Here is a tiny trained network, its code and every weight. The questions are about switching its units off for an input and a class, where a switched-off unit gives its printed mean instead of its output.

import numpy as np


def w(rows, s, z=0):
    codes = np.array(rows[::2]) - 128.0
    scale = np.full(codes.shape[1], s)
    scale[-1] = z or s
    return codes * scale


def f(y):
    return y / 2 * (1 + np.tanh(0.7978845608 * (y + 0.044715 * y**3)))


def log_softmax(a):
    a = a - a.max(-1, keepdims=True)
    return a - np.log(np.exp(a).sum(-1, keepdims=True))


def net(x, mask):
    res = np.array(x, float).reshape(1, 7) / 4 @ E
    y = f(res @ A[0][:, :-1].T + A[0][:, -1])
    res = res + np.where(mask, y, B[0][:, -1]) @ B[0][:, :-1]
    return log_softmax(res[-1] @ U[:, :-1].T + U[:, -1])


A, B = {}, {}
E = w([
[108,143,254,111,33,117,103,111,59],'x0',
[77,233,80,161,136,52,27,144,104],'x1',
[154,151,31,40,68,162,96,74,127],'x2',
[93,93,116,131,125,158,90,153,98],'x3',
[237,106,98,108,152,94,124,188,38],'x4',
[130,130,129,126,127,126,131,128,130],'x5',
[227,155,184,157,155,217,39,144,163],'x6',
],0.0099)
A[0] = w([
[127,140,188,117,9,97,148,125,87,137],'N0',
[175,123,77,170,140,118,155,103,127,116],'N1',
[202,103,135,91,173,92,110,135,62,104],'N2',
[166,100,60,59,94,157,80,32,134,118],'N3',
[81,154,175,133,124,197,62,106,254,127],'N4',
[157,51,148,104,108,204,226,128,138,101],'N5',
[108,122,70,132,181,96,138,168,175,115],'N6',
[113,235,93,153,120,94,76,183,136,102],'N7',
[222,112,117,136,131,109,83,177,93,119],'N8',
[96,122,2,28,36,115,164,75,94,91],'N9',
[199,170,197,179,66,186,83,125,116,88],'N10',
[129,69,138,173,174,105,110,151,105,103],'N11',
[161,92,177,88,124,161,208,129,133,102],'N12',
[105,81,173,220,206,98,120,198,166,183],'N13',
[182,192,92,79,83,227,79,110,144,96],'N14',
[133,152,209,78,70,114,82,110,70,126],'N15',
[128,108,216,69,75,92,92,88,84,103],'N16',
[161,51,123,117,115,198,199,115,170,118],'N17',
[129,99,85,111,172,142,142,159,157,97],'N18',
[158,128,200,162,184,69,139,154,125,85],'N19',
[73,112,126,159,91,91,179,137,116,90],'N20',
[63,123,188,174,173,89,215,209,131,49],'N21',
[83,141,88,157,105,38,187,86,86,33],'N22',
[38,142,111,193,113,124,132,47,168,115],'N23',
[111,112,108,144,110,162,170,131,77,70],'N24',
[154,23,114,97,109,211,202,114,104,72],'N25',
[177,101,102,112,128,56,129,163,49,77],'N26',
[39,128,154,150,172,177,112,54,156,130],'N27',
[178,121,109,105,160,91,134,145,51,99],'N28',
[151,110,69,147,181,133,113,137,192,113],'N29',
[79,237,84,155,134,57,95,153,83,113],'N30',
[137,150,152,121,118,120,140,102,130,2],'N31',
[92,107,50,109,190,123,178,172,210,123],'N32',
[57,134,96,171,52,151,154,91,201,139],'N33',
[224,168,159,188,161,208,39,123,177,3],'N34',
[136,28,115,147,92,137,205,93,144,68],'N35',
[110,76,84,100,79,18,211,143,91,77],'N36',
[101,94,148,153,111,146,108,59,188,94],'N37',
[83,84,139,93,102,86,131,125,97,118],'N38',
[168,120,64,139,170,153,109,179,213,112],'N39',
],0.01,0.0021)
B[0] = w([
[87,161,105,150,114,143,155,191,162,199],'N0',
[137,149,106,138,128,131,128,151,122,160],'N1',
[142,160,124,83,141,132,155,139,120,188],'N2',
[147,173,151,159,113,133,106,115,103,211],'N3',
[145,119,122,83,162,151,154,136,116,207],'N4',
[112,132,150,107,148,91,81,118,143,217],'N5',
[90,146,115,143,110,138,128,154,147,185],'N6',
[100,140,176,126,151,82,59,150,158,206],'N7',
[146,113,132,83,153,141,146,136,131,198],'N8',
[161,126,150,157,99,127,132,84,76,249],'N9',
[103,87,89,145,116,124,157,137,143,206],'N10',
[155,154,118,128,120,137,122,106,133,162],'N11',
[108,149,154,129,146,94,84,140,152,189],'N12',
[165,150,148,150,87,125,126,76,75,208],'N13',
[174,88,150,161,97,128,123,95,78,208],'N14',
[129,167,118,144,124,143,147,163,168,205],'N15',
[105,174,95,151,108,156,136,178,164,196],'N16',
[97,134,159,133,149,113,93,124,143,210],'N17',
[95,147,104,135,114,152,131,169,156,171],'N18',
[144,145,137,132,112,132,131,98,97,179],'N19',
[123,98,111,127,118,143,156,111,119,168],'N20',
[157,152,170,144,90,138,137,102,84,195],'N21',
[109,79,127,140,131,105,146,141,117,193],'N22',
[150,127,127,85,144,119,136,127,131,196],'N23',
[120,108,131,121,135,103,136,147,111,143],'N24',
[123,128,141,124,127,119,99,123,166,217],'N25',
[166,148,105,94,161,132,136,136,105,190],'N26',
[166,144,126,100,149,152,120,123,104,185],'N27',
[147,144,118,81,147,150,135,116,119,182],'N28',
[112,162,112,157,121,175,126,173,169,190],'N29',
[109,119,177,130,158,70,93,144,141,223],'N30',
[116,142,110,126,132,138,118,108,123,129],'N31',
[107,147,106,152,119,156,147,166,131,216],'N32',
[158,131,116,93,167,156,150,127,91,197],'N33',
[88,9,75,152,137,105,152,88,109,224],'N34',
[118,114,165,142,138,97,113,140,154,191],'N35',
[108,75,101,118,128,110,170,95,108,211],'N36',
[138,142,141,95,142,139,130,120,131,167],'N37',
[117,102,101,145,138,125,149,134,150,164],'N38',
[104,147,99,142,102,160,137,131,145,201],'N39',
],0.013,0.015)
U = w([
[92,126,156,119,162,54,40,131,168,116],'0',
[88,170,83,163,82,169,176,178,175,95],'1',
[107,34,91,138,114,103,186,90,125,254],'2',
[184,144,109,10,183,148,170,125,122,70],'3',
[188,146,153,184,37,125,120,61,93,74],'4',
],0.013,0.0031)

Each question gives the input, the list of numbers given to net, and the class t.
The units are the neurons (one row each of A and B). Each row of codes is followed by its name. A weight is (code - 128) times the scale printed after its matrix; where a second scale follows, it is the last column's (A, B and U).
mask holds one flag per neuron, in row order. A switched-off neuron (its flag False) gives its mean, the last column of its row in B, instead of its output. The means were averaged over made-up inputs and are rounded, as every weight is.
A unit's drop is (log p(t) with every unit on - log p(t) with that unit switched off) / (log p(t) with every unit on - log p(t) with every unit switched off).
The circuit of an input: a set's keep is (log p(t) with only the set's units on - log p(t) with every unit switched off) / (log p(t) with every unit on - log p(t) with every unit switched off). Starting from the 12 units with the biggest drops (on a tie, the unit counted first), units are removed one at a time, each time the one whose removal leaves the highest keep (on an exact tie, the one counted first), for as long as the keep stays at least 0.8.
circuit, biggest first: the units of the circuit, biggest drop first
most important unit: the unit with the biggest drop
top k neurons: the k neurons with the biggest drops, biggest first
drop when u is switched off: that unit's drop, to one decimal
input [7,-6,0,-2,-8,0,-6], class 3: most important unit	N33
input [1,6,-8,-6,7,1,-1], class 4: top 3 neurons	[N13 N21 N19]
input [6,4,-6,-8,-5,6,-7], class 2: top 3 neurons	[N22 N36 N20]
input [-2,-3,7,-1,-5,-6,-5], class 4: top 3 neurons	[N9 N3 N34]
input [-1,1,-7,2,2,-8,6], class 4: top 3 neurons	[N13 N19 N36]
input [-6,1,-7,-8,1,-6,-5], class 4: top 2 neurons	[N13 N21]
input [8,7,2,2,0,-5,5], class 1: top 2 neurons	[N15 N16]
input [-4,-8,6,8,-8,8,-2], class 0: top 3 neurons	[N17 N5 N35]
input [1,-8,-8,5,3,-1,6], class 0: top 2 neurons	[N5 N12]
input [-5,-7,3,0,-8,5,7], class 3: top 3 neurons	[N4 N33 N27]
input [-5,-7,-1,-4,-5,8,8], class 2: top 4 neurons	[N34 N7 N30 N4]
input [3,2,7,-2,-3,3,-5], class 4: top 3 neurons	[N9 N34 N3]
input [4,-2,5,-1,-6,8,-4], class 3: top 2 neurons	[N33 N34]
input [-6,-2,-5,5,-2,-5,-2], class 1: top 2 neurons	[N9 N32]
input [6,3,-5,1,8,5,-5], class 3: circuit, biggest first	[N26]
input [-6,1,-3,-8,0,1,7], class 2: top 3 neurons	[N34 N16 N0]
input [-2,1,8,6,-6,-7,-2], class 4: top 3 neurons	[N9 N3 N14]
input [4,-1,2,-4,6,8,1], class 3: drop when N37 is switched off	0.0
input [4,4,0,2,7,3,6], class 3: drop when N26 is switched off	0.3
input [1,5,0,1,-5,6,-6], class 2: circuit, biggest first	[N22]
input [2,-4,8,6,-2,8,-3], class 4: drop when N9 is switched off	0.1
input [-2,-6,6,0,-3,6,7], class 2: drop when N4 is switched off	0.2
